Below is a small trained network, with its code and all its weights. Each question gives an input and a class and asks what happens when units are switched off, that is, made to give their printed mean instead of their output.

import numpy as np


def w(rows, s, z=0):
    codes = np.array(rows[::2]) - 128.0
    scale = np.full(codes.shape[1], s)
    scale[-1] = z or s
    return codes * scale


def norm(h):
    return h / np.sqrt((h * h).mean(-1, keepdims=True) + 1e-5)


def f(y):
    return y / 2 * (1 + np.tanh(0.7978845608 * (y + 0.044715 * y**3)))


def log_softmax(a):
    a = a - a.max(-1, keepdims=True)
    return a - np.log(np.exp(a).sum(-1, keepdims=True))


def net(x, mask):
    res = np.array(x, float).reshape(1, 8) / 4 @ E
    u = 0
    for l in range(3):
        y = f(norm(res) @ A[l][:, :-1].T + A[l][:, -1])
        res = res + np.where(mask[u : u + 3], y, B[l][:, -1]) @ B[l][:, :-1]
        u += 3
    return log_softmax(norm(res)[-1] @ U[:, :-1].T + U[:, -1])


A, B = {}, {}
E = w([
[53,164,149],'x0',
[129,140,136],'x1',
[182,142,2],'x2',
[107,234,128],'x3',
[212,76,59],'x4',
[34,133,136],'x5',
[155,49,115],'x6',
[205,249,190],'x7',
],0.0061)
A[0] = w([
[6,98,45,4],'L0N0',
[64,126,81,185],'L0N1',
[172,15,88,142],'L0N2',
],0.014,0.0031)
B[0] = w([
[221,120,202,232],'L0N0',
[143,99,255,197],'L0N1',
[70,125,62,254],'L0N2',
],0.018,0.0059)
A[1] = w([
[136,122,164,252],'L1N0',
[138,196,103,196],'L1N1',
[5,143,177,140],'L1N2',
],0.017,0.004)
B[1] = w([
[77,52,151,253],'L1N0',
[192,174,245,224],'L1N1',
[107,11,86,241],'L1N2',
],0.011,0.0053)
A[2] = w([
[117,88,87,22],'L2N0',
[1,111,127,14],'L2N1',
[107,176,160,4],'L2N2',
],0.0087,0.0026)
B[2] = w([
[109,164,203,135],'L2N0',
[115,2,19,254],'L2N1',
[97,15,241,22],'L2N2',
],0.0023,0.0007)
U = w([
[146,250,46,3],'0',
[13,22,2,188],'1',
[202,193,184,158],'2',
],0.0084,0.0073)

Each question gives the input, the list of numbers given to net, and the class t.
The units are the neurons (one row each of A and B). Each row of codes is followed by its name. A weight is (code - 128) times the scale printed after its matrix; where a second scale follows, it is the last column's (A, B and U).
mask holds one flag per neuron, layer by layer. A switched-off neuron (its flag False) gives its mean, the last column of its row in B, instead of its output. The means were averaged over made-up inputs and are rounded, as every weight is.
A unit's drop is (log p(t) with every unit on - log p(t) with that unit switched off) / (log p(t) with every unit on - log p(t) with every unit switched off).
The circuit of an input: a set's keep is (log p(t) with only the set's units on - log p(t) with every unit switched off) / (log p(t) with every unit on - log p(t) with every unit switched off). Starting from all 9 units, units are removed one at a time, each time the one whose removal leaves the highest keep (on an exact tie, the one counted first), for as long as the keep stays at least 0.8.
circuit, biggest first: the units of the circuit, biggest drop first
most important unit: the unit with the biggest drop
k most important neurons: the k neurons with the biggest drops, biggest first
k most important neurons of layer l: the k neurons of layer l with the biggest drops, biggest first
drop when u is switched off: that unit's drop, to one decimal
input [-8,-3,6,-1,3,1,6,5], class 0: circuit, biggest first => L1N0, L1N2, L0N1
input [-6,-1,3,-5,-7,-1,-5,-8], class 2: 2 most important neurons of layer 0 => L0N0, L0N1
input [-1,-8,-8,7,-5,-7,-2,2], class 1: 2 most important neurons => L0N0, L1N2
input [6,-8,-2,1,-2,5,-6,8], class 1: circuit, biggest first => L1N2
input [3,-5,0,-2,3,7,7,-5], class 2: 3 most important neurons => L0N0, L0N1, L1N2
input [7,2,3,-6,7,-2,5,7], class 0: 2 most important neurons => L1N0, L1N2
input [-7,-5,2,-1,0,0,-7,1], class 0: 3 most important neurons => L0N1, L1N0, L0N0
input [-7,0,-4,-6,2,-6,6,8], class 1: 2 most important neurons => L1N1, L0N0
input [-8,-2,-5,5,6,-2,-4,-2], class 0: 3 most important neurons => L0N1, L1N0, L1N2
input [6,-5,-1,3,-5,6,-8,-7], class 2: 3 most important neurons => L0N0, L0N2, L0N1
input [-8,4,7,3,8,6,6,5], class 0: 2 most important neurons => L1N2, L1N0
input [4,-2,3,1,8,0,7,7], class 0: 2 most important neurons => L0N1, L0N0
input [-2,-6,-2,-6,-4,3,-5,6], class 1: circuit, biggest first => L0N0, L1N2
input [5,-3,2,-2,2,6,-6,-6], class 2: circuit, biggest first => L0N0
input [-1,2,-8,-6,7,1,2,6], class 1: circuit, biggest first => L1N1, L0N0
input [7,-6,-3,6,-2,-7,-5,-1], class 1: 2 most important neurons => L1N2, L0N0
input [6,8,0,-7,-6,-1,-8,7], class 1: 2 most important neurons => L0N0, L1N2
input [-1,1,-7,0,-6,-4,6,2], class 1: 2 most important neurons of layer 0 => L0N0, L0N1
input [-5,5,-2,-6,-6,-1,8,7], class 1: 2 most important neurons of layer 1 => L1N1, L1N0
input [4,-8,-7,8,-5,8,4,3], class 1: most important unit => L1N2
input [2,-1,6,3,8,8,-2,0], class 2: drop when L1N2 is switched off => 0.1
input [2,6,4,-1,8,-8,6,5], class 0: drop when L1N2 is switched off => 0.4
input [4,6,6,-3,-3,1,-8,-3], class 2: drop when L0N0 is switched off => 0.2
input [7,-8,7,6,-1,-3,1,-4], class 2: drop when L0N0 is switched off => 0.1
